Below is a small trained network, with its code and all its weights. Each question gives an input and a target symbol and asks what happens when units are switched off, that is, made to give their printed mean instead of their output.

import numpy as np


def w(rows, s, z=0):
    codes = np.array(rows[::2]) - 128.0
    scale = np.full(codes.shape[1], s)
    scale[-1] = z or s
    return codes * scale


def f(y):
    return np.maximum(y, 0)


def softmax(a):
    e = np.exp(a - a.max(-1, keepdims=True))
    return e / e.sum(-1, keepdims=True)


def log_softmax(a):
    a = a - a.max(-1, keepdims=True)
    return a - np.log(np.exp(a).sum(-1, keepdims=True))


def net(x, mask):
    ids = ['ΓΛΣΦδζμξψ'.index(c) for c in x.split()]
    T = len(ids)
    res = E[ids] + P[:T]
    q, k, v = (res @ M[0].T for M in (Q, K, V))
    z = softmax(np.where(np.tri(T) > 0, q @ k.T / 2**0.5, -1e9)) @ v
    res = res + np.where(mask[0], z, O[0][:, -1]) @ O[0][:, :-1]
    y = f(res @ A[0][:, :-1].T + A[0][:, -1])
    res = res + np.where(mask[1:9], y, B[0][:, -1]) @ B[0][:, :-1]
    return log_softmax(res[-1] @ U[:, :-1].T + U[:, -1])


Q, K, V, O, A, B = {}, {}, {}, {}, {}, {}
E = w([
[36,58,156],'Γ',
[54,59,127],'Λ',
[106,59,99],'Σ',
[113,73,108],'Φ',
[85,65,56],'δ',
[179,74,121],'ζ',
[180,73,30],'μ',
[253,80,111],'ξ',
[209,110,254],'ψ',
],0.0097)
P = w([
[154,1,120],'0',
[143,23,113],'1',
[140,49,111],'2',
[129,89,118],'3',
[122,106,120],'4',
[110,112,115],'5',
],0.0099)
Q[0] = w([
[82,159,140],'h1',
[165,253,150],'h1',
],0.018)
K[0] = w([
[76,105,60],'h1',
[83,5,150],'h1',
],0.017)
V[0] = w([
[164,108,3],'h1',
[244,128,165],'h1',
],0.015)
O[0] = w([
[225,173,2,254],'h1',
[209,189,216,198],'h1',
],0.0097,0.0073)
A[0] = w([
[179,255,148,106],'n1',
[130,80,173,208],'n2',
[97,131,176,70],'n3',
[143,161,119,127],'n4',
[143,165,118,254],'n5',
[115,146,175,29],'n6',
[144,238,190,8],'n7',
[125,62,145,230],'n8',
],0.0092,0.0045)
B[0] = w([
[42,157,167,241],'n1',
[132,95,185,214],'n2',
[156,192,49,149],'n3',
[139,141,141,174],'n4',
[215,111,214,255],'n5',
[136,128,14,145],'n6',
[51,84,2,166],'n7',
[118,82,174,247],'n8',
],0.0074,0.0054)
U = w([
[101,59,144,9],'Γ',
[67,127,106,152],'Λ',
[123,106,102,57],'Σ',
[105,146,115,227],'Φ',
[86,133,44,107],'δ',
[192,65,141,189],'ζ',
[165,171,67,72],'μ',
[158,254,157,120],'ξ',
[114,139,215,124],'ψ',
],0.0099,0.011)

Each question gives the input, a string of symbols that net reads in full, and the target symbol t.
The units are the heads (2 rows each of Q, K, V and O) and the neurons (one row each of A and B). Each row of codes is followed by its name. A weight is (code - 128) times the scale printed after its matrix; where a second scale follows, it is the last column's (O, A, B and U).
mask holds one flag per unit, heads first, then neurons. A switched-off unit (its flag False) gives its mean, the last column of its rows in O or B, instead of its output. The means were averaged over made-up inputs and are rounded, as every weight is.
A unit's drop is (log p(t) with every unit on - log p(t) with that unit switched off) / (log p(t) with every unit on - log p(t) with every unit switched off).
The circuit of an input: a set's keep is (log p(t) with only the set's units on - log p(t) with every unit switched off) / (log p(t) with every unit on - log p(t) with every unit switched off). Starting from all 9 units, units are removed one at a time, each time the one whose removal leaves the highest keep (on an exact tie, the one counted first), for as long as the keep stays at least 0.8.
units of the circuit, in order: the units of the circuit, biggest drop first
k most important neurons: the k neurons with the biggest drops, biggest first
drop of u: that unit's drop, to one decimal
input μ Γ ζ ψ μ, target ψ: units of the circuit, in order : (h1)
input δ ξ Φ, target ξ: units of the circuit, in order : (h1 n1)
input Γ μ δ, target μ: 2 most important neurons : (n8 n2)
input ξ ξ μ, target ξ: units of the circuit, in order : (h1 n1)
input Φ Γ Σ Λ δ Λ, target δ: 2 most important neurons : (n5 n2)
input ξ ζ Λ Γ ψ ξ, target ψ: 2 most important neurons : (n1 n2)
input Φ ψ δ ψ ζ Λ, target ψ: drop of n7 : 0.1
input Γ Λ ψ, target ψ: drop of h1 : 0.8
input Λ δ Γ Γ Γ Λ, target Λ: drop of n5 : 0.2
input μ Γ ξ ζ, target ξ: 2 most important neurons : (n1 n8)
